Below are the code and all the weights of a small trained network. Each question names an input and a class and asks about switching units off, where a switched-off unit gives its printed mean instead of its output.

import numpy as np


def w(rows, s, z=0):
    codes = np.array(rows[::2]) - 128.0
    scale = np.full(codes.shape[1], s)
    scale[-1] = z or s
    return codes * scale


def f(y):
    return np.maximum(y, 0)


def log_softmax(a):
    a = a - a.max(-1, keepdims=True)
    return a - np.log(np.exp(a).sum(-1, keepdims=True))


def net(x, mask):
    res = np.array(x, float).reshape(1, 8) / 4 @ E
    y = f(res @ A[0][:, :-1].T + A[0][:, -1])
    res = res + np.where(mask, y, B[0][:, -1]) @ B[0][:, :-1]
    return log_softmax(res[-1] @ U[:, :-1].T + U[:, -1])


A, B = {}, {}
E = w([
[84,91,35,22,43,219,93,184,239,71,196],'x0',
[212,122,184,101,222,216,86,221,145,233,177],'x1',
[122,132,129,122,128,117,125,134,137,134,119],'x2',
[137,117,110,125,129,114,147,123,127,144,141],'x3',
[222,229,43,29,216,168,101,70,102,64,23],'x4',
[65,35,106,135,212,202,254,166,95,107,47],'x5',
[123,126,129,125,128,131,129,129,130,130,129],'x6',
[119,140,125,119,125,122,130,137,133,134,118],'x7',
],0.0053)
A[0] = w([
[220,196,64,42,200,155,93,63,109,91,40,65],'neuron 1',
[203,131,174,84,208,184,91,183,162,176,163,26],'neuron 2',
[213,219,38,59,182,162,98,116,118,81,53,29],'neuron 3',
[182,137,156,94,180,195,100,204,136,193,149,71],'neuron 4',
[192,232,146,93,54,50,4,97,160,135,164,203],'neuron 5',
[191,74,179,120,168,220,93,184,160,234,153,44],'neuron 6',
[108,121,61,120,92,73,127,73,118,39,67,13],'neuron 7',
[200,213,61,34,230,141,85,81,118,66,51,41],'neuron 8',
[49,71,223,212,73,99,105,206,143,189,201,128],'neuron 9',
[107,104,31,18,42,234,86,212,242,63,205,125],'neuron 10',
[57,138,72,118,62,56,132,67,122,26,103,62],'neuron 11',
[187,163,155,101,203,207,92,183,137,183,147,33],'neuron 12',
[207,207,153,121,65,78,38,93,127,175,162,252],'neuron 13',
[78,73,102,119,214,224,254,179,94,133,11,214],'neuron 14',
[195,170,238,210,204,28,155,84,24,193,83,128],'neuron 15',
],0.0048,0.0027)
B[0] = w([
[54,36,122,151,138,23,77,213,182,161,219,219],'neuron 1',
[162,194,176,223,29,75,195,47,220,103,69,180],'neuron 2',
[32,30,175,182,155,47,78,191,190,169,218,206],'neuron 3',
[147,174,177,198,81,85,186,50,203,76,31,183],'neuron 4',
[226,125,134,46,105,185,209,215,28,32,155,247],'neuron 5',
[158,206,152,181,45,58,196,71,225,74,66,192],'neuron 6',
[149,202,190,178,43,35,165,77,219,98,96,176],'neuron 7',
[35,48,159,139,124,33,55,195,136,162,230,219],'neuron 8',
[67,12,72,145,182,42,63,183,164,146,188,233],'neuron 9',
[95,232,66,64,232,199,28,26,69,254,65,253],'neuron 10',
[189,214,180,223,82,77,193,33,192,88,32,197],'neuron 11',
[130,202,155,220,64,63,191,51,218,81,57,179],'neuron 12',
[229,101,116,52,127,187,186,209,50,62,134,238],'neuron 13',
[250,148,150,74,90,203,177,224,34,50,173,252],'neuron 14',
[74,210,49,78,225,211,59,36,68,255,101,250],'neuron 15',
],0.0047,0.007)
U = w([
[8,34,148,182,151,16,35,223,204,165,230,53],'0',
[146,241,196,226,29,53,199,3,246,63,9,4],'1',
[62,240,60,60,243,239,12,9,55,241,45,48],'2',
[149,146,120,115,144,128,119,143,104,88,118,251],'3',
[234,119,161,48,94,222,206,248,8,7,152,36],'4',
[143,137,140,120,142,143,89,134,130,103,105,226],'5',
],0.0046,0.0041)

Each question gives the input, the list of numbers given to net, and the class t.
The units are the neurons (one row each of A and B). Each row of codes is followed by its name. A weight is (code - 128) times the scale printed after its matrix; where a second scale follows, it is the last column's (A, B and U).
mask holds one flag per neuron, in row order. A switched-off neuron (its flag False) gives its mean, the last column of its row in B, instead of its output. The means were averaged over made-up inputs and are rounded, as every weight is.
A unit's drop is (log p(t) with every unit on - log p(t) with that unit switched off) / (log p(t) with every unit on - log p(t) with every unit switched off).
The circuit of an input: a set's keep is (log p(t) with only the set's units on - log p(t) with every unit switched off) / (log p(t) with every unit on - log p(t) with every unit switched off). Starting from the 12 units with the biggest drops (on a tie, the unit counted first), units are removed one at a time, each time the one whose removal leaves the highest keep (on an exact tie, the one counted first), for as long as the keep stays at least 0.8.
circuit, biggest first: the units of the circuit, biggest drop first
unit that matters most: the unit with the biggest drop
k most important neurons: the k neurons with the biggest drops, biggest first
drop of u: that unit's drop, to one decimal
input [3,-7,-6,4,-1,2,6,-4], class 1: unit that matters most => neuron 11
input [2,-4,4,5,0,-6,-6,0], class 4: circuit, biggest first => (neuron 5; neuron 13)
input [7,7,0,4,3,-3,-5,6], class 1: circuit, biggest first => (neuron 2; neuron 12)
input [7,7,-3,2,-2,-5,1,-7], class 1: circuit, biggest first => (neuron 6; neuron 2)
input [2,2,-2,-3,-1,-6,5,-1], class 4: 2 most important neurons => (neuron 5; neuron 13)
input [4,0,8,3,5,-7,-2,-5], class 4: 4 most important neurons => (neuron 5; neuron 13; neuron 15; neuron 9)
input [2,-8,-7,5,5,2,-8,5], class 1: 2 most important neurons => (neuron 11; neuron 7)
input [-1,-5,2,2,3,7,8,5], class 4: 2 most important neurons => (neuron 14; neuron 10)
input [-4,-5,-3,1,-1,-7,-1,0], class 4: 3 most important neurons => (neuron 5; neuron 13; neuron 10)
input [4,8,7,-7,3,-8,-5,-1], class 1: 4 most important neurons => (neuron 2; neuron 12; neuron 4; neuron 6)
input [7,-1,3,7,-2,7,0,0], class 2: 3 most important neurons => (neuron 10; neuron 5; neuron 13)
input [8,-7,-3,6,-1,-8,4,-8], class 2: 2 most important neurons => (neuron 10; neuron 14)
input [4,8,1,-4,0,-7,-8,6], class 1: drop of neuron 12 => 0.2
input [-1,4,8,2,-7,8,2,-2], class 4: circuit, biggest first => (neuron 14)
input [7,0,6,0,8,-7,4,2], class 0: drop of neuron 1 => 0.5
input [7,4,4,0,8,4,-4,3], class 0: drop of neuron 15 => 0.1
